Read these off the array that follows.
1) Report the first entry in reading order.
2) Report the second entry, reading row by row.
3) Report the last entry in the row that holds the smallest entry.
4) Report the bottom-left entry.
5) Report the 5th entry from the end, reading row by row.
6) Report the bottom-right entry.
[[4 5 2 1 5 4 1 3 5 7 5 4 2 8 3 6]
 [3 5 6 4 3 4 8 4 4 4 3 4 4 5 5 5]
 [4 5 5 2 5 6 4 3 7 2 8 1 4 6 4 7]
 [2 2 4 3 1 6 0 6 6 1 2 6 3 5 6 3]
 [7 5 2 5 8 6 7 8 4 6 5 5 4 3 7 1]
 [3 3 4 3 3 5 4 4 3 6 7 7 2 2 4 5]
 [7 5 2 6 5 5 3 1 5 4 5 3 2 4 2 6]]
1) 4
2) 5
3) 3
4) 7
5) 3
6) 6

W =
 0.089   0.015   0.096   0.068   0.036   0.023   0.083  -0.091
 0.098   0.092   0.140   0.012   0.034   0.041   0.072   0.041
 0.108   0.025   0.006   0.205   0.030   0.066  -0.084   0.154
-0.005   0.105   0.062  -0.215   0.064   0.016   0.281  -0.064
 0.055   0.045   0.034   0.041   0.027   0.125   0.014   0.095
 0.067   0.076   0.072   0.059   0.040   0.035   0.039   0.066
 0.055   0.022   0.055   0.116   0.018   0.153  -0.013   0.147
 0.067   0.019   0.019   0.078  -0.078   0.016   0.101   0.162
 0.066   0.036   0.031   0.070   0.004   0.230  -0.036   0.184
Counting starts at 1.
The bottom entry of the column that holds the largest entry: -0.036
Report the top-right entry.
A: -0.091
Report the entry at row 2, column 2.
A: 0.092
The entry at row 2, column 3: 0.140
The entry just right of 0.035 -> 0.039
Report the entry just left of -0.036.
A: 0.230
The entry directly above 0.205 is 0.012
The entry at row 3, column 1 -> 0.108
The entry just right of 0.068 -> 0.036
Report the top entry of the column that holds the smallest entry.
A: 0.068
The entry in row 1 and column 1 is 0.089
Report the entry in row 2 and column 1.
A: 0.098
Report the entry in row 1 and column 2.
A: 0.015
Report the entry directly above 0.153.
A: 0.035
The entry at row 1, column 3: 0.096
The entry directly below the smallest entry -> 0.041
The entry directly below -0.005 -> 0.055
The largest entry: 0.281
Report the entry in the bottom-left corner.
A: 0.066
Report the entry directly below the largest entry.
A: 0.014
Report the entry in the bottom-right corner.
A: 0.184
Report the entry just left of the largest entry.
A: 0.016
The entry just left of 0.101 -> 0.016
The bottom entry of the column that holds the smallest entry is 0.070
Report the entry just left of 0.031.
A: 0.036
Report the entry just right of the largest entry.
A: -0.064
The entry in row 3 and column 2: 0.025
Report the entry directly above the smallest entry.
A: 0.205
Report the entry at row 3, column 3.
A: 0.006
Report the entry just left of the smallest entry.
A: 0.062
